Each row of numbers stands for one node and depends on some of the facts below. Use the named rows to name the rest.

Known rows:
   6   98   -8  -82  -49  -65 -120  -29   43  121  143  -48    0  -49   46   96  130  -66  -36   28  -56  148  194   18  -94  115 -114 -148 : k_847
  30 -148   67  112  -69  -24  244  -30   55 -220 -121  -58  -32  155 -175 -189  -34 -149    2  -40  -11 -190 -125  -78  167   90  296  114 : k_664
  88 -266   58  200  261  -76   61  -96  -40 -160 -286  -57  -18   36  -36 -160  -84 -119   56  -85  214 -125 -167  -88  125 -169  118  171 : k_861
 -16  122  -74  -54 -185   -8  -56  -38   91  102  146   20   42  -26   16  100  175  -48  -16   61 -134  127  122   85  -52  112  -62  -22 : k_959
  26  107 -134   -6  -85    9  -99   35   35  151  122   74   66 -156   76   63  112   81   69  -32  -59   72  -27  172  -40 -170 -158   56 : k_840
  67 -163   77   80    5  -67  210  -43   34 -129 -129 -106  -54  136 -188 -179  -50 -176   39  -89   66 -188  -62 -105   98  134  244   21 : k_246
 141 -222  -13   86  -29  -91  278   39   67    9 -153  -29   26  -19 -204 -296  -71 -138  147 -175   46 -156 -282   62   81 -148  127   59 : k_817
 -34  468  -85   92  197  441  -20  -55   50  -44  358  -46   71  -74   87 -231   23  321  356   40  -21 -172  289 -336 -201  462 -260  -54 : k_32
 -60  115  -29  -24  -20   17 -216  -98  -28   17   86  -16  -23   54  108  207  120   -6 -102   76    6   56  220   40  -19   75  -45   33 : k_277
  18   83 -114   19   45   45 -105  -13   29   76   29   76   45 -152  156   88  104   91   61   20   10  142   -3  108  -67 -153 -196   76 : k_922
 -25   25   79  -74  -76  -92 -174  184   85  101  174  172  223 -230   -2   -2 -181   67  -60  193 -254  423 -166 -120  -29 -169 -195 -186 : k_468
  76   96 -175   32  -12  113  -50  -30   94  137   62   80  103 -168   95    8  155   62  196   18  -42  126  -14  108 -109 -130 -240   64 : k_96
  52 -207   72  294  155  -34    6  -15  -93 -143 -227  -38  -11  163 -129  -79 -224  -69   -5  -65  157 -260 -290    2  184 -117   80  186 : k_792
 144 -230   12  151   83  -89  206    0   70 -104 -209  -32   21   -7 -120 -251  -60 -130  155 -126  113 -109 -259  -38   91 -143  105  104 : k_936
 109 -197  127  279  146 -189  189  -39  -39 -263 -217 -145 -123  209  -84  -34  -14 -151 -106  -45  116 -227  -93  -74  101  196  112  -11 : k_36
  86 -217  134   92  234 -217   35  -32 -114    1 -165 -148  -58   50 -108 -162 -160  -70   19 -226  262 -227 -146  -34   73 -156  133   23 : k_146
-100  -26  -30 -297   35  213  -14  236 -102   73 -118  202  -12 -108   63  167 -314  205  -88  257  -95  323  -69  -52 -195 -169 -224 -284 : k_518

How the nodes are related:
k_176 Ξ:k_861 Ψ:b τ:c φ:k_836
k_866 Ψ:b τ:d
k_743 Ψ:b τ:d
k_965 Ξ:k_274 Ψ:a τ:c φ:k_351
k_592 Ξ:k_239 Ψ:b τ:c φ:k_351
k_922 Ξ:k_858 Ψ:a τ:d φ:k_392,k_600
k_935 Ξ:k_451 Ψ:a τ:d
k_118 Ξ:k_991 Ψ:a τ:d
k_246 Ψ:b τ:c φ:k_669,k_968,k_524
k_487 Ξ:k_620 Ψ:b τ:c
k_277 Ξ:k_15 Ψ:a τ:c
k_165 Ξ:k_584 Ψ:a τ:d φ:k_834
k_691 Ξ:k_825 Ψ:a τ:d
k_96 Ξ:k_544 Ψ:a τ:d φ:k_744
k_127 Ξ:k_836 Ψ:a τ:d
k_544 Ψ:a τ:c φ:k_871,k_468,k_372
k_39 Ψ:a τ:d φ:k_435
k_143 Ψ:a τ:d φ:k_964,k_789,k_96
k_606 Ξ:k_939 Ψ:a τ:d φ:k_623
k_226 Ψ:b τ:c φ:k_396,k_945
k_912 Ψ:b τ:c φ:k_200,k_41,k_925
k_420 Ξ:k_103 Ψ:a τ:c
k_560 Ξ:k_48 Ψ:b τ:c φ:k_743
k_945 Ψ:b τ:d φ:k_351
k_326 Ξ:k_277 Ψ:a τ:c
k_975 Ξ:k_837 Ψ:a τ:d φ:k_32
k_89 Ξ:k_949 Ψ:a τ:d
k_203 Ψ:a τ:c
k_837 Ψ:a τ:c φ:k_247,k_933
k_719 Ξ:k_560 Ψ:a τ:d φ:k_351,k_770,k_136
k_590 Ψ:a τ:c
k_274 Ψ:a τ:c φ:k_964,k_580
k_403 Ξ:k_139 Ψ:b τ:d
k_424 Ξ:k_257 Ψ:b τ:d
k_392 Ψ:a τ:c φ:k_50
k_584 Ξ:k_941 Ψ:b τ:d φ:k_958,k_92,k_372
k_139 Ξ:k_348 Ψ:b τ:c φ:k_225,k_874
k_768 Ξ:k_483 Ψ:a τ:d φ:k_961
k_539 Ξ:k_764 Ψ:a τ:c φ:k_946
k_771 Ξ:k_612 Ψ:a τ:c φ:k_228
k_573 Ψ:a τ:d
k_510 Ψ:b τ:c
k_228 Ψ:a τ:c φ:k_697,k_946
k_394 Ψ:b τ:c φ:k_419
k_92 Ξ:k_977 Ψ:a τ:c
k_989 Ξ:k_487 Ψ:b τ:c
k_792 Ξ:k_140 Ψ:b τ:d
k_270 Ψ:a τ:d φ:k_866
k_153 Ξ:k_92 Ψ:b τ:c φ:k_396
k_382 Ξ:k_424 Ψ:a τ:c
k_980 Ψ:b τ:c φ:k_295
k_202 Ψ:a τ:d φ:k_866,k_351
k_41 Ψ:a τ:d φ:k_351
k_465 Ψ:b τ:c φ:k_964,k_372
k_491 Ψ:a τ:d φ:k_935
k_577 Ψ:a τ:d
k_248 Ξ:k_669 Ψ:a τ:c φ:k_812
k_70 Ψ:a τ:c φ:k_866,k_789
k_15 Ψ:a τ:d φ:k_958
k_28 Ξ:k_812 Ψ:a τ:c φ:k_711
k_24 Ψ:b τ:c φ:k_351,k_82,k_945
k_295 Ψ:a τ:c φ:k_92
k_9 Ψ:a τ:c φ:k_744,k_331
k_653 Ξ:k_50 Ψ:a τ:c φ:k_964
k_77 Ψ:b τ:c φ:k_964,k_200
k_951 Ξ:k_611 Ψ:b τ:d
k_206 Ξ:k_435 Ψ:b τ:c φ:k_964
k_956 Ψ:b τ:d φ:k_435,k_959,k_935
k_696 Ψ:a τ:d φ:k_546
k_549 Ψ:b τ:d φ:k_200,k_295
k_580 Ψ:a τ:c φ:k_248,k_881
k_389 Ξ:k_592 Ψ:a τ:d
k_321 Ξ:k_111 Ψ:b τ:c
k_840 Ψ:a τ:d φ:k_958
k_843 Ξ:k_937 Ψ:a τ:c φ:k_288
k_601 Ξ:k_248 Ψ:a τ:c φ:k_351
k_40 Ξ:k_378 Ψ:a τ:d φ:k_592,k_42
k_93 Ψ:a τ:d φ:k_669,k_372
k_633 Ξ:k_815 Ψ:b τ:d φ:k_933,k_679
k_193 Ξ:k_461 Ψ:b τ:c
k_663 Ξ:k_539 Ψ:a τ:d φ:k_590
k_977 Ξ:k_686 Ψ:b τ:c φ:k_866,k_248,k_933,k_66
k_146 Ψ:b τ:d
k_150 Ξ:k_847 Ψ:a τ:c
k_518 Ψ:a τ:d φ:k_964,k_351
k_611 Ξ:k_382 Ψ:a τ:c
k_42 Ξ:k_97 Ψ:a τ:c φ:k_32,k_215
k_874 Ψ:b τ:c
k_257 Ξ:k_82 Ψ:a τ:d
k_215 Ψ:a τ:d
k_210 Ξ:k_789 Ψ:b τ:d φ:k_691
k_961 Ψ:a τ:c φ:k_32,k_351
k_419 Ξ:k_975 Ψ:b τ:c φ:k_32
k_530 Ξ:k_632 Ψ:b τ:d φ:k_351,k_881
k_812 Ξ:k_757 Ψ:a τ:d φ:k_351
k_711 Ψ:a τ:c φ:k_961
k_924 Ψ:b τ:c φ:k_247
k_958 Ψ:a τ:d
k_568 Ψ:b τ:c φ:k_9
k_901 Ξ:k_202 Ψ:b τ:c
k_259 Ψ:a τ:c φ:k_981,k_937
k_508 Ξ:k_420 Ψ:b τ:d φ:k_843
k_91 Ξ:k_9 Ψ:b τ:d
k_36 Ξ:k_193 Ψ:b τ:c
k_225 Ψ:a τ:d
k_664 Ξ:k_965 Ψ:b τ:c φ:k_321
k_959 Ψ:a τ:c φ:k_348,k_608
k_546 Ξ:k_252 Ψ:a τ:d
k_240 Ξ:k_28 Ψ:b τ:d φ:k_840
k_103 Ξ:k_526 Ψ:a τ:c
k_946 Ψ:b τ:d
k_949 Ξ:k_91 Ψ:a τ:d φ:k_127,k_153
k_506 Ψ:a τ:c φ:k_96
k_685 Ψ:a τ:c φ:k_946
k_131 Ψ:a τ:c φ:k_964,k_874
k_452 Ψ:a τ:d φ:k_200
k_941 Ξ:k_96 Ψ:a τ:c φ:k_111,k_351
k_509 Ψ:a τ:d
k_936 Ξ:k_351 Ψ:b τ:d φ:k_295
k_405 Ξ:k_936 Ψ:a τ:c φ:k_351
k_239 Ψ:a τ:c φ:k_866,k_669,k_252,k_881
k_939 Ξ:k_600 Ψ:a τ:d
k_407 Ψ:b τ:d φ:k_961
k_858 Ξ:k_491 Ψ:b τ:c φ:k_946
k_770 Ξ:k_191 Ψ:a τ:d φ:k_247,k_946
k_348 Ξ:k_259 Ψ:b τ:d φ:k_351
k_378 Ξ:k_238 Ψ:a τ:c φ:k_964,k_850,k_234
k_331 Ψ:a τ:c
k_116 Ξ:k_225 Ψ:b τ:c φ:k_620,k_577
k_933 Ψ:b τ:d φ:k_964
k_937 Ξ:k_573 Ψ:b τ:d φ:k_321
k_97 Ψ:a τ:d φ:k_840
k_725 Ξ:k_869 Ψ:a τ:c φ:k_611,k_912,k_288,k_608
k_744 Ψ:b τ:c φ:k_331
k_82 Ξ:k_989 Ψ:a τ:d
k_74 Ψ:b τ:c φ:k_228
k_256 Ψ:a τ:d φ:k_924
k_612 Ξ:k_321 Ψ:b τ:c φ:k_92,k_487,k_546
k_343 Ξ:k_530 Ψ:b τ:d
k_4 Ξ:k_215 Ψ:a τ:d
k_559 Ψ:a τ:c φ:k_247
k_791 Ψ:a τ:d φ:k_812,k_664
k_396 Ψ:b τ:c
k_406 Ξ:k_443 Ψ:a τ:c φ:k_124,k_203,k_351,k_871
k_964 Ψ:a τ:c φ:k_351
k_620 Ξ:k_150 Ψ:a τ:d φ:k_465
k_632 Ξ:k_406 Ψ:b τ:d
k_757 Ψ:a τ:d
k_871 Ψ:a τ:c φ:k_958,k_881
k_66 Ψ:b τ:c φ:k_964,k_509,k_881
k_48 Ψ:a τ:c φ:k_697
k_323 Ψ:b τ:c φ:k_32
k_697 Ξ:k_36 Ψ:b τ:c
k_304 Ψ:b τ:c φ:k_150,k_925,k_331,k_153
k_238 Ξ:k_726 Ψ:b τ:d φ:k_840
k_451 Ψ:b τ:c φ:k_193
k_789 Ξ:k_70 Ψ:b τ:d φ:k_32,k_351,k_331
k_817 Ψ:b τ:d φ:k_200
k_836 Ψ:a τ:c φ:k_92
k_524 Ψ:a τ:c φ:k_608,k_372
k_443 Ξ:k_510 Ψ:a τ:c
k_372 Ψ:a τ:c φ:k_351
k_869 Ξ:k_951 Ψ:a τ:c φ:k_225
k_815 Ξ:k_565 Ψ:a τ:c
k_834 Ξ:k_184 Ψ:a τ:d
k_906 Ψ:b τ:c φ:k_812
k_850 Ψ:a τ:c
k_252 Ξ:k_118 Ψ:b τ:c
k_34 Ψ:a τ:c φ:k_239,k_577
k_881 Ψ:a τ:d φ:k_964
k_908 Ψ:b τ:d φ:k_82,k_238
k_136 Ψ:a τ:c φ:k_959,k_946
k_247 Ψ:b τ:c φ:k_351,k_92
k_229 Ξ:k_146 Ψ:b τ:c
k_111 Ψ:a τ:c φ:k_465,k_372
k_600 Ξ:k_229 Ψ:a τ:c
k_468 Ψ:a τ:d φ:k_812,k_351
k_981 Ψ:b τ:d φ:k_248
k_565 Ψ:b τ:d
k_364 Ψ:b τ:d φ:k_812,k_66,k_48,k_372
k_200 Ψ:a τ:c φ:k_812,k_933
k_825 Ψ:a τ:d φ:k_744
k_993 Ξ:k_153 Ψ:a τ:d
k_191 Ψ:a τ:d
k_623 Ψ:a τ:c φ:k_465,k_396
k_870 Ξ:k_993 Ψ:a τ:c
k_686 Ξ:k_78 Ψ:b τ:c φ:k_933
k_991 Ξ:k_935 Ψ:a τ:c φ:k_744
k_968 Ξ:k_419 Ψ:a τ:d φ:k_789
k_671 Ξ:k_226 Ψ:a τ:c φ:k_191,k_215
k_78 Ψ:b τ:d φ:k_372
k_288 Ψ:a τ:d
k_351 Ξ:k_922 Ψ:a τ:c
k_526 Ξ:k_326 Ψ:a τ:d φ:k_580
k_845 Ψ:b τ:d
k_483 Ψ:b τ:c
k_608 Ψ:b τ:d φ:k_933
k_764 Ψ:a τ:d
k_71 Ξ:k_590 Ψ:a τ:c φ:k_945
k_50 Ξ:k_671 Ψ:a τ:d φ:k_964,k_111
k_726 Ξ:k_901 Ψ:a τ:d
k_861 Ξ:k_580 Ψ:b τ:d
k_679 Ψ:a τ:d
k_32 Ψ:a τ:c φ:k_866
k_81 Ξ:k_206 Ψ:a τ:c
k_925 Ψ:a τ:c φ:k_32
k_234 Ψ:a τ:c φ:k_111
k_237 Ψ:a τ:c φ:k_200
k_669 Ψ:a τ:c
k_140 Ξ:k_770 Ψ:b τ:d
k_847 Ψ:a τ:c φ:k_945
k_124 Ψ:a τ:c φ:k_348,k_592
k_167 Ψ:a τ:c φ:k_744,k_881
k_184 Ψ:a τ:d φ:k_743
k_435 Ξ:k_845 Ψ:a τ:c
k_461 Ψ:a τ:c φ:k_743

Name these rows:
No name comes twice in this set of rows, the named rows included.
  32 -256  208  -10  128 -102  209  198  -51 -165 -146   60   44  -54 -173 -275 -408   53  -30   34  -11   26 -321 -244   66 -132  146 -168 => k_530
 -99    2 -239 -412   28  446  236  200 -190  173 -330  191 -234   14  117  290 -167  233   17  113   69   66   20  254 -347 -162 -226 -168 => k_881
-139  -35  208  -69   67  -76 -299   91    3 -147   86  118  156  -59  101  137 -218   15 -270  411 -213  533   71 -378  -29   95 -143 -264 => k_351
  42   99 -105  -22 -113  -30  -92   42   64  163  122   82  104 -162   47   51   78   66   56    2 -102  141  -91  161  -37 -158 -155   17 => k_791
 -81  198  -35 -168 -154   31  -57   -1   18   69  218   39  -11  -34   83   67  144   88  -40   17 -112   33  165   49  -44  100   64  -24 => k_28
  -5   87  -31  -74  141  -87 -206  -28  -46  122   46   11    5 -172  228  110  119  120  -31  -56   97   84  100   86  -74 -203 -115   23 => k_573
-119  102 -199 -306 -141  406  228  146 -103   -1 -197  160 -236  159  105  351  -37  152 -114  207  -79   29  109  180 -212  122  -84 -131 => k_653
  45 -187   31  164   49   23  164   -2   -3 -105 -162   10   24   78 -157 -219 -167  -71  118  -98   76 -199 -289  -17  147 -140  169  175 => k_508
 117 -220   86  173   84 -203   76  -28   -7  -86 -158  -78   -2   28 -123 -201  -46 -109   30 -185  128 -182 -241   26  167 -197  189  155 => k_946
 -92   11  136 -103   33  -59 -224  193    3    6  135  183  206 -226   23  -10 -323  151 -114  285 -228  464 -159 -250  -49 -143 -209 -268 => k_41
 128 -238   40  120  -40 -133  230  -82  128 -120 -158 -110   -5  106 -192 -205   78 -296   79  -97   30  -84  -77  -63  125  109  197   54 => k_858
  -1 -254  237   34   52 -141  123   57   27 -210 -111  -60   63   75 -228 -211 -288 -164  -80   77  -56   60 -140 -345  112  113  208 -166 => k_24
  -7  162  -84 -119 -112   45 -102  -78   73  231  216  -90   41  -31  -20   -2  149  -65  119  -24  -53   61  240   23 -112  132 -117  -81 => k_9

The same nodes again, as new rows of numbers:
Known rows:
-307  -37 -131  238   43 -344  193  -38  245 -286  329 -214   -5 : k_252
-152  -31  -43   13   87 -155  289 -225  112 -126  237  -24 -317 : k_364
 115  -18  272    4  136  318  128  137 -141   73 -386  -42  193 : k_812
-176  151 -296    0   21 -292   69 -258  170 -342  390  -14 -210 : k_74
 324 -180  119  130 -153  413  195  243  -47   69 -183  143   54 : k_577
  20 -115  187  -28  -12  101 -114  176 -109  305 -268   57   26 : k_606
-261   58  -32   24  199 -342  107 -155   68 -129  100  -79 -302 : k_584
   3  103  -14 -236   61  178  -14 -161 -125   56  -74   18   76 : k_392
-191   -3 -353  108 -107 -326   92 -179  193 -282  487   -5 -232 : k_451
-202 -206 -182  211  -94 -353  139  166  152 -153  208  -14 -388 : k_210
 132   -6  269 -137   86  299   28 -137 -143  281 -235   79   60 : k_518
 -40  253  -50 -255  143 -131 -406  -66 -119  140 -200   35  104 : k_539
 237  111  180  -39  -43  222 -175  -79  -65  168  -88   33  311 : k_711
 -36   50  -62  -59   -4   32 -179  111  -98  -10 -148  -23  169 : k_435
-109 -107 -138   95  -74 -184  233  -77  143 -159  305   48 -401 : k_956
-437    4 -300  -27   81 -492   -1 -114  127 -186  347 -162 -295 : k_139
 -36  194  115 -226  174  -26 -293 -112 -162  210 -216  -64  235 : k_71

Name these rows:
No name comes twice in this set of rows, the named rows included.
 293  -22  386    9  -26  293  -57  -29  -90  383 -216  113  228 => k_202
  88   19 -136 -138 -143   48 -271  -48  -63  138   16  167   21 => k_461
 129  129  199 -108  130  107 -175   83 -156  190 -394   76   77 => k_770
  55 -125  123  288  -81  -38  282   -9  211 -120  260  -21 -149 => k_407
 339  355   92 -239  433  134 -312   97 -349 -134 -260 -211  236 => k_92
 466 -198  231  291 -290  413   56  301    5  115 -184  155  152 => k_215
 -10  123  149 -100   85  -49 -391  -15 -131  288 -150  -40  257 => k_28
 154  -22   56  -24 -128  111 -252  -16  -52  235   -9  103  200 => k_506
 183   11   64   80  -54  183  -62  271 -101   13 -351  104   81 => k_546
-244   84 -288   86   84 -349  147  -15  170 -467  272 -162 -133 => k_697
-129 -104  -61   96   21  -77  426 -119  154 -213  256  -25 -303 => k_817
-466   75 -143  -88  271 -418  165 -261   92 -199  300 -262 -123 => k_206
-269  162  -28   50  232 -306  170 -203  139 -319  223 -282   29 => k_592
 204   19  293  -90   78  364   82  -87 -145  210 -268   87   94 => k_468

